Below are the code and all the weights of a small trained network. Each question names an input and a class and asks about switching units off, where a switched-off unit gives its printed mean instead of its output.

import numpy as np


def w(rows, s, z=0):
    codes = np.array(rows[::2]) - 128.0
    scale = np.full(codes.shape[1], s)
    scale[-1] = z or s
    return codes * scale


def norm(h):
    return h / np.sqrt((h * h).mean(-1, keepdims=True) + 1e-5)


def f(y):
    return np.maximum(y, 0)


def log_softmax(a):
    a = a - a.max(-1, keepdims=True)
    return a - np.log(np.exp(a).sum(-1, keepdims=True))


def net(x, mask):
    res = np.array(x, float).reshape(1, 7) / 4 @ E
    u = 0
    for l in range(4):
        y = f(norm(res) @ A[l][:, :-1].T + A[l][:, -1])
        res = res + np.where(mask[u : u + 5], y, B[l][:, -1]) @ B[l][:, :-1]
        u += 5
    return log_softmax(norm(res)[-1] @ U[:, :-1].T + U[:, -1])


A, B = {}, {}
E = w([
[154,139,58,139,236,223,91,151],'x0',
[76,155,87,254,134,56,129,81],'x1',
[221,144,105,209,184,123,143,101],'x2',
[41,172,179,179,148,113,21,152],'x3',
[123,244,103,118,61,59,31,230],'x4',
[159,120,189,88,179,83,141,121],'x5',
[195,81,44,174,124,111,165,247],'x6',
],0.002)
A[0] = w([
[210,103,164,88,60,47,172,138,91],'L0N0',
[167,117,89,85,129,185,53,227,92],'L0N1',
[192,170,153,147,95,133,134,163,71],'L0N2',
[158,59,89,195,55,186,196,5,91],'L0N3',
[215,135,75,94,224,254,226,98,3],'L0N4',
],0.0026,0.0025)
B[0] = w([
[177,191,187,128,79,170,170,108,209],'L0N0',
[20,191,147,99,139,172,174,39,228],'L0N1',
[156,141,147,120,128,103,102,69,147],'L0N2',
[86,135,144,141,224,184,56,172,250],'L0N3',
[182,25,17,212,113,94,3,188,243],'L0N4',
],0.0037,0.0015)
A[1] = w([
[103,207,119,130,93,126,117,121,65],'L1N0',
[93,239,136,96,100,78,52,145,2],'L1N1',
[60,181,89,177,88,57,98,151,28],'L1N2',
[86,70,54,175,157,160,179,152,127],'L1N3',
[77,106,213,136,159,111,182,2,79],'L1N4',
],0.0034,0.00092)
B[1] = w([
[79,64,104,223,78,136,156,91,197],'L1N0',
[150,1,109,164,189,157,89,90,254],'L1N1',
[240,32,69,194,120,81,106,111,223],'L1N2',
[210,102,205,183,154,127,41,6,228],'L1N3',
[39,155,197,96,229,246,189,237,236],'L1N4',
],0.0031,0.0023)
A[2] = w([
[196,110,88,46,174,139,166,67,6],'L2N0',
[123,48,131,203,69,163,75,80,226],'L2N1',
[160,217,181,57,171,202,63,124,181],'L2N2',
[205,254,93,168,123,181,102,74,102],'L2N3',
[172,246,104,174,222,82,203,121,151],'L2N4',
],0.003,0.0012)
B[2] = w([
[165,63,120,195,80,11,73,46,151],'L2N0',
[193,99,77,27,178,62,145,61,252],'L2N1',
[125,162,251,112,239,119,173,125,203],'L2N2',
[27,133,162,109,125,163,68,48,173],'L2N3',
[154,220,228,5,50,208,122,137,168],'L2N4',
],0.0028,0.0033)
A[3] = w([
[67,42,119,3,110,112,123,113,107],'L3N0',
[49,174,115,69,187,185,138,178,111],'L3N1',
[52,186,91,202,91,68,25,150,3],'L3N2',
[135,36,80,212,192,124,120,173,17],'L3N3',
[157,116,103,66,19,59,197,126,83],'L3N4',
],0.0034,0.00068)
B[3] = w([
[67,212,140,146,132,152,160,172,234],'L3N0',
[124,210,194,81,184,161,139,54,220],'L3N1',
[253,19,61,145,156,131,112,74,202],'L3N2',
[147,49,72,126,124,56,78,79,250],'L3N3',
[82,197,56,174,91,160,180,209,193],'L3N4',
],0.005,0.0023)
U = w([
[202,17,60,176,155,83,50,72,236],'0',
[49,193,252,85,206,173,133,111,105],'1',
[101,194,81,141,1,118,205,220,4],'2',
],0.0086,0.0023)

Each question gives the input, the list of numbers given to net, and the class t.
The units are the neurons (one row each of A and B). Each row of codes is followed by its name. A weight is (code - 128) times the scale printed after its matrix; where a second scale follows, it is the last column's (A, B and U).
mask holds one flag per neuron, layer by layer. A switched-off neuron (its flag False) gives its mean, the last column of its row in B, instead of its output. The means were averaged over made-up inputs and are rounded, as every weight is.
A unit's drop is (log p(t) with every unit on - log p(t) with that unit switched off) / (log p(t) with every unit on - log p(t) with every unit switched off).
The circuit of an input: a set's keep is (log p(t) with only the set's units on - log p(t) with every unit switched off) / (log p(t) with every unit on - log p(t) with every unit switched off). Starting from the 12 units with the biggest drops (on a tie, the unit counted first), units are removed one at a time, each time the one whose removal leaves the highest keep (on an exact tie, the one counted first), for as long as the keep stays at least 0.8.
units of the circuit, in order: the units of the circuit, biggest drop first
k most important neurons: the k neurons with the biggest drops, biggest first
top k neurons in layer l: the k neurons of layer l with the biggest drops, biggest first
drop when u is switched off: that unit's drop, to one decimal
input [-6,4,2,1,-8,-8,-5], class 1: units of the circuit, in order -> [L1N4]
input [-1,-4,-1,1,2,-8,-2], class 2: units of the circuit, in order -> [L1N4, L0N3, L3N0, L1N3]
input [-4,7,1,1,-5,7,4], class 1: units of the circuit, in order -> [L0N4, L1N4]
input [-7,0,5,1,3,-2,3], class 2: units of the circuit, in order -> [L3N4, L1N3]
input [-7,4,-2,-3,6,2,-2], class 2: 2 most important neurons -> [L3N4, L0N4]
input [2,1,5,-8,8,3,-4], class 1: 3 most important neurons -> [L2N4, L2N3, L1N2]
input [-7,-6,-2,-5,-3,2,-1], class 2: top 2 neurons in layer 2 -> [L2N0, L2N3]
input [-3,-3,5,3,3,-3,-6], class 0: 3 most important neurons -> [L1N1, L0N1, L1N0]
input [6,-1,2,-2,6,2,7], class 1: 2 most important neurons -> [L2N4, L0N1]
input [-5,-3,2,-5,-1,3,6], class 2: 2 most important neurons -> [L0N0, L3N4]
input [-2,-8,-8,-1,-7,-7,6], class 2: top 2 neurons in layer 1 -> [L1N4, L1N1]
input [-2,-3,4,-4,4,-4,-2], class 1: top 2 neurons in layer 0 -> [L0N0, L0N4]
input [-2,1,-8,8,4,4,-4], class 0: 2 most important neurons -> [L3N2, L1N2]
input [-1,7,7,-5,-6,2,-7], class 1: most important neuron -> [L1N4]
input [8,8,0,2,-5,5,-3], class 1: top 4 neurons in layer 1 -> [L1N4, L1N1, L1N2, L1N0]
input [-8,2,-7,-5,3,-8,-8], class 2: top 2 neurons in layer 3 -> [L3N4, L3N1]
input [4,2,-7,-8,3,1,4], class 2: drop when L1N1 is switched off -> 0.1
input [-3,1,-4,5,8,2,-8], class 0: drop when L3N2 is switched off -> 0.1
input [-1,7,7,-4,0,6,-1], class 1: drop when L2N4 is switched off -> 0.2
input [-8,7,8,1,-7,6,-7], class 1: drop when L1N4 is switched off -> 0.1
input [-3,4,1,-5,2,1,8], class 2: top neuron in layer 3 -> [L3N4]
